Here is a tiny trained network, its code and every weight. The questions are about switching its units off for an input and a class, where a switched-off unit gives its printed mean instead of its output.

import numpy as np


def w(rows, s, z=0):
    codes = np.array(rows[::2]) - 128.0
    scale = np.full(codes.shape[1], s)
    scale[-1] = z or s
    return codes * scale


def f(y):
    return np.maximum(y, 0)


def log_softmax(a):
    a = a - a.max(-1, keepdims=True)
    return a - np.log(np.exp(a).sum(-1, keepdims=True))


def net(x, mask):
    res = np.array(x, float).reshape(1, 2) / 4 @ E
    y = f(res @ A[0][:, :-1].T + A[0][:, -1])
    res = res + np.where(mask, y, B[0][:, -1]) @ B[0][:, :-1]
    return log_softmax(res[-1] @ U[:, :-1].T + U[:, -1])


A, B = {}, {}
E = w([
[69,142,57,142,69,143,57,109,45,162,69,81],'x0',
[121,99,131,196,110,200,254,169,139,163,99,139],'x1',
],0.01)
A[0] = w([
[131,94,128,212,106,220,218,215,124,209,111,140,72],'n0',
[152,161,108,40,170,83,48,88,132,78,159,120,81],'n1',
[120,138,127,108,138,124,127,127,127,110,140,145,249],'n2',
[218,87,190,103,180,117,146,141,223,67,184,190,68],'n3',
[50,132,47,142,2,166,70,94,55,183,79,64,65],'n4',
[144,166,123,132,110,73,99,102,132,128,175,119,79],'n5',
[114,126,110,167,105,245,194,201,152,172,128,117,45],'n6',
[129,167,145,74,134,79,87,64,120,78,132,95,57],'n7',
[139,145,123,29,170,98,64,101,123,96,193,103,56],'n8',
[187,133,169,123,201,99,167,157,177,96,180,175,59],'n9',
],0.0078,0.012)
B[0] = w([
[108,94,182,136,91,93,85,91,108,138,92,179,223],'n0',
[99,91,182,137,107,78,102,103,119,134,104,198,196],'n1',
[120,128,34,216,126,136,200,106,181,63,108,72,250],'n2',
[150,147,134,89,156,167,142,183,140,173,166,117,226],'n3',
[196,186,141,66,188,178,157,186,136,190,175,153,215],'n4',
[114,130,164,98,123,111,124,121,125,150,130,158,145],'n5',
[103,75,252,102,113,120,80,90,117,157,125,192,184],'n6',
[116,89,210,109,113,120,109,116,78,146,133,184,160],'n7',
[118,93,201,101,104,112,76,99,103,132,130,169,177],'n8',
[141,137,154,89,156,148,147,184,120,186,148,130,195],'n9',
],0.014,0.012)
U = w([
[186,192,142,68,231,196,141,245,131,173,159,126,51],'0',
[97,82,190,128,28,62,100,24,114,130,86,174,31],'1',
[120,163,6,248,108,136,174,88,168,56,88,57,254],'2',
],0.012,0.0076)

Each question gives the input, the list of numbers given to net, and the class t.
The units are the neurons (one row each of A and B). Each row of codes is followed by its name. A weight is (code - 128) times the scale printed after its matrix; where a second scale follows, it is the last column's (A, B and U).
mask holds one flag per neuron, in row order. A switched-off neuron (its flag False) gives its mean, the last column of its row in B, instead of its output. The means were averaged over made-up inputs and are rounded, as every weight is.
A unit's drop is (log p(t) with every unit on - log p(t) with that unit switched off) / (log p(t) with every unit on - log p(t) with every unit switched off).
unit that matters most: the unit with the biggest drop
top k neurons: the k neurons with the biggest drops, biggest first
drop when u is switched off: that unit's drop, to one decimal
input [-3,-5], class 1: unit that matters most -> n4
input [3,0], class 2: top 2 neurons -> (n3 n9)
input [0,3], class 2: top 2 neurons -> (n1 n8)
input [4,6], class 1: top 2 neurons -> (n0 n3)
input [-4,5], class 1: top 3 neurons -> (n4 n0 n6)
input [4,1], class 0: top 2 neurons -> (n4 n2)
input [-5,6], class 1: top 3 neurons -> (n0 n4 n6)
input [6,-6], class 0: top 2 neurons -> (n4 n0)
input [-5,-7], class 1: top 3 neurons -> (n1 n4 n8)
input [5,-5], class 0: top 3 neurons -> (n4 n0 n6)
input [0,-3], class 2: top 2 neurons -> (n0 n6)
input [7,-6], class 0: drop when n4 is switched off -> 4.2
input [8,-5], class 0: drop when n4 is switched off -> 2.9
input [5,-2], class 0: drop when n4 is switched off -> 2.7
input [-5,-8], class 1: unit that matters most -> n1
